Below is a small trained network, with its code and all its weights. Each question gives an input and a target symbol and asks what happens when units are switched off, that is, made to give their printed mean instead of their output.

import numpy as np


def w(rows, s, z=0):
    codes = np.array(rows[::2]) - 128.0
    scale = np.full(codes.shape[1], s)
    scale[-1] = z or s
    return codes * scale


def norm(h):
    return h / np.sqrt((h * h).mean(-1, keepdims=True) + 1e-5)


def f(y):
    return np.maximum(y, 0)


def softmax(a):
    e = np.exp(a - a.max(-1, keepdims=True))
    return e / e.sum(-1, keepdims=True)


def log_softmax(a):
    a = a - a.max(-1, keepdims=True)
    return a - np.log(np.exp(a).sum(-1, keepdims=True))


def net(x, mask):
    ids = ['αδεζηθλμστφψ'.index(c) for c in x.split()]
    T = len(ids)
    res = E[ids] + P[:T]
    u = 0
    for l in range(2):
        q, k, v = (norm(res) @ M[l].T for M in (Q, K, V))
        z = softmax(np.where(np.tri(T) > 0, q @ k.T / 4**0.5, -1e9)) @ v
        res = res + np.where(mask[u], z, O[l][:, -1]) @ O[l][:, :-1]
        u += 1
        y = f(norm(res) @ A[l][:, :-1].T + A[l][:, -1])
        res = res + np.where(mask[u : u + 4], y, B[l][:, -1]) @ B[l][:, :-1]
        u += 4
    return log_softmax(norm(res)[-1] @ U[:, :-1].T + U[:, -1])


Q, K, V, O, A, B = {}, {}, {}, {}, {}, {}
E = w([
[169,63,123,87,97,193,152,126,123,81,205,209],'α',
[96,130,163,97,203,184,85,216,134,102,182,143],'δ',
[210,183,189,67,118,111,122,237,135,108,78,134],'ε',
[211,131,228,159,155,108,109,6,166,166,109,106],'ζ',
[120,98,65,132,170,105,250,139,132,109,151,152],'η',
[136,129,134,169,196,59,70,130,164,87,97,197],'θ',
[205,145,159,156,128,131,109,108,103,48,134,129],'λ',
[138,104,212,91,156,109,164,134,198,253,193,127],'μ',
[78,120,54,140,208,158,123,99,118,190,91,63],'σ',
[162,116,103,185,152,140,106,101,53,119,90,80],'τ',
[123,182,169,126,142,184,92,123,111,99,173,51],'φ',
[64,121,97,77,82,69,51,95,82,152,161,142],'ψ',
],0.021)
P = w([
[64,106,156,197,81,113,140,203,193,108,104,42],'0',
[122,169,111,174,47,176,104,170,136,158,130,192],'1',
[36,40,149,102,122,123,137,135,175,96,58,88],'2',
[178,107,47,111,102,93,151,137,206,103,183,74],'3',
[144,159,105,105,200,98,142,106,68,177,84,205],'4',
[81,62,83,2,152,140,95,68,178,121,73,91],'5',
[188,80,27,73,152,93,119,148,183,140,187,126],'6',
],0.0094)
Q[0] = w([
[151,253,122,208,138,133,161,142,7,193,184,212],'0.h1',
[213,82,79,109,190,51,115,149,127,120,204,53],'0.h1',
[73,86,238,50,187,124,168,108,20,114,49,175],'0.h1',
[35,95,194,197,26,129,177,155,181,82,32,102],'0.h1',
],0.014)
K[0] = w([
[159,86,86,162,71,114,101,158,255,92,147,30],'0.h1',
[143,113,101,10,140,144,123,80,130,110,75,146],'0.h1',
[193,223,56,176,147,102,130,119,110,150,232,146],'0.h1',
[81,150,153,245,40,155,148,165,96,154,117,196],'0.h1',
],0.016)
V[0] = w([
[30,101,66,142,156,127,54,212,70,114,169,88],'0.h1',
[186,194,99,110,59,93,136,148,36,28,111,50],'0.h1',
[109,207,51,128,140,114,178,182,203,65,74,174],'0.h1',
[164,94,120,175,125,64,91,168,124,255,67,147],'0.h1',
],0.0093)
O[0] = w([
[68,223,97,56,148,130,148,153,118,101,10,180,233],'0.h1',
[132,72,123,74,82,81,137,187,201,83,154,2,124],'0.h1',
[142,83,37,139,92,247,80,148,251,99,191,166,70],'0.h1',
[220,173,97,178,170,81,147,226,130,136,139,154,3],'0.h1',
],0.0078,0.0024)
A[0] = w([
[123,152,169,134,117,111,112,108,115,5,128,158,2],'0.n1',
[119,186,142,131,175,136,153,111,90,129,109,172,119],'0.n2',
[111,146,206,95,138,149,77,171,149,112,161,133,95],'0.n3',
[80,90,114,181,113,143,120,81,139,147,137,128,165],'0.n4',
],0.017,0.0032)
B[0] = w([
[228,182,100,67,178,238,27,184,173,145,217,182,205],'0.n1',
[73,2,203,162,175,169,175,139,113,116,166,73,254],'0.n2',
[190,179,139,32,201,100,162,89,64,95,188,143,211],'0.n3',
[169,177,175,92,133,127,212,60,129,46,133,165,234],'0.n4',
],0.0096,0.0079)
Q[1] = w([
[101,171,210,157,103,179,126,127,168,206,89,126],'1.h1',
[145,176,133,98,108,134,182,93,188,105,61,97],'1.h1',
[146,147,167,186,1,112,150,181,160,176,64,134],'1.h1',
[142,23,161,86,180,122,134,137,90,92,111,138],'1.h1',
],0.0093)
K[1] = w([
[22,143,95,149,98,124,60,145,132,67,144,158],'1.h1',
[125,63,127,114,67,119,202,176,74,93,138,168],'1.h1',
[94,219,127,184,37,187,114,173,93,44,94,90],'1.h1',
[141,79,85,79,115,113,95,48,118,254,94,135],'1.h1',
],0.0075)
V[1] = w([
[93,142,106,92,99,158,247,157,144,233,181,106],'1.h1',
[90,92,11,123,109,113,129,120,45,82,160,129],'1.h1',
[192,83,144,165,90,133,155,117,67,139,100,119],'1.h1',
[30,154,192,152,104,62,77,139,193,163,195,172],'1.h1',
],0.014)
O[1] = w([
[135,137,80,183,37,138,165,194,88,235,132,154,129],'1.h1',
[103,158,145,87,137,176,168,178,105,5,187,139,2],'1.h1',
[149,146,206,100,122,139,158,104,146,140,131,159,57],'1.h1',
[178,172,2,134,141,116,227,74,91,137,159,14,2],'1.h1',
],0.012,0.0044)
A[1] = w([
[89,86,125,91,106,184,39,119,103,42,86,116,88],'1.n1',
[26,54,103,76,115,185,130,98,138,157,77,141,150],'1.n2',
[106,180,190,189,120,197,4,130,46,108,165,87,4],'1.n3',
[175,124,143,146,130,31,166,111,45,98,35,117,142],'1.n4',
],0.013,0.0013)
B[1] = w([
[141,126,55,164,84,176,168,104,47,130,17,101,254],'1.n1',
[111,223,187,147,161,99,84,123,184,154,209,129,199],'1.n2',
[145,113,139,150,99,2,177,132,210,139,186,42,185],'1.n3',
[202,147,151,58,140,130,132,132,65,183,181,197,182],'1.n4',
],0.013,0.012)
U = w([
[161,153,205,88,141,120,129,32,126,108,148,150,175],'α',
[62,209,142,144,163,212,81,122,146,160,105,69,38],'δ',
[190,109,123,155,95,165,61,176,173,93,137,58,61],'ε',
[159,134,107,145,117,90,125,105,95,201,164,136,237],'ζ',
[117,120,112,87,62,248,144,142,128,118,114,166,204],'η',
[140,114,32,155,212,92,119,90,159,86,64,175,154],'θ',
[102,110,154,89,76,122,158,111,150,88,166,5,67],'λ',
[134,105,166,253,86,123,177,124,2,116,43,104,96],'μ',
[51,99,167,178,139,103,195,195,169,104,133,169,177],'σ',
[152,165,148,56,103,64,80,215,105,121,63,153,79],'τ',
[49,203,53,40,59,93,84,86,97,128,86,105,253],'φ',
[100,134,94,61,211,141,157,171,61,108,162,102,8],'ψ',
],0.009,0.0016)

Each question gives the input, a string of symbols that net reads in full, and the target symbol t.
The units are the heads (4 rows each of Q, K, V and O) and the neurons (one row each of A and B). Each row of codes is followed by its name. A weight is (code - 128) times the scale printed after its matrix; where a second scale follows, it is the last column's (O, A, B and U).
mask holds one flag per unit, layer by layer, with each layer's heads first. A switched-off unit (its flag False) gives its mean, the last column of its rows in O or B, instead of its output. The means were averaged over made-up inputs and are rounded, as every weight is.
A unit's drop is (log p(t) with every unit on - log p(t) with that unit switched off) / (log p(t) with every unit on - log p(t) with every unit switched off).
The circuit of an input: a set's keep is (log p(t) with only the set's units on - log p(t) with every unit switched off) / (log p(t) with every unit on - log p(t) with every unit switched off). Starting from all 10 units, units are removed one at a time, each time the one whose removal leaves the highest keep (on an exact tie, the one counted first), for as long as the keep stays at least 0.8.
units of the circuit, in order: the units of the circuit, biggest drop first
k most important neurons: the k neurons with the biggest drops, biggest first
top k neurons in layer l: the k neurons of layer l with the biggest drops, biggest first
input σ φ τ τ η λ φ, target λ: units of the circuit, in order	0.h1
input δ η τ τ λ τ τ, target τ: units of the circuit, in order	0.h1; 1.h1
input ψ σ τ ψ, target τ: 3 most important neurons	0.n2; 1.n4; 0.n1
input δ δ η μ ε τ ψ, target τ: 2 most important neurons	0.n2; 1.n1
input λ σ λ τ μ μ ε, target ζ: 3 most important neurons	1.n1; 1.n4; 0.n4
input α ψ ψ μ, target ψ: units of the circuit, in order	0.h1; 1.h1
input λ τ η λ θ τ η, target τ: units of the circuit, in order	0.h1; 1.h1
input α ψ α μ θ, target μ: 2 most important neurons	0.n2; 1.n2
input η η τ μ σ τ ζ, target τ: units of the circuit, in order	0.h1; 1.h1; 0.n2
input θ τ λ α ψ δ ζ, target δ: 2 most important neurons	0.n4; 1.n2
input δ ζ δ ζ α μ θ, target ζ: 2 most important neurons	1.n1; 1.n4
input φ α α ε, target α: 2 most important neurons	0.n3; 1.n3
input λ η φ δ φ ψ τ, target ψ: units of the circuit, in order	0.h1; 0.n2; 1.h1
input θ μ θ δ α, target ζ: most important neuron	0.n1
input λ α δ, target α: units of the circuit, in order	0.h1; 0.n4
input σ τ λ, target ε: top 3 neurons in layer 0	0.n1; 0.n4; 0.n3
input ψ δ ζ μ α, target μ: 2 most important neurons	0.n2; 1.n2
input τ θ μ ε ψ δ λ, target ζ: 2 most important neurons	0.n1; 0.n2
input ε δ δ, target δ: 3 most important neurons	1.n2; 1.n1; 1.n4
input ε θ α μ σ ε δ, target ζ: units of the circuit, in order	1.h1
input θ η φ τ, target φ: top 2 neurons in layer 1	1.n2; 1.n1
input δ ψ α, target ψ: 2 most important neurons	0.n2; 0.n4
input η τ δ δ, target δ: units of the circuit, in order	0.h1; 1.n2
input α σ α θ τ τ λ, target ε: top 2 neurons in layer 1	1.n3; 1.n4
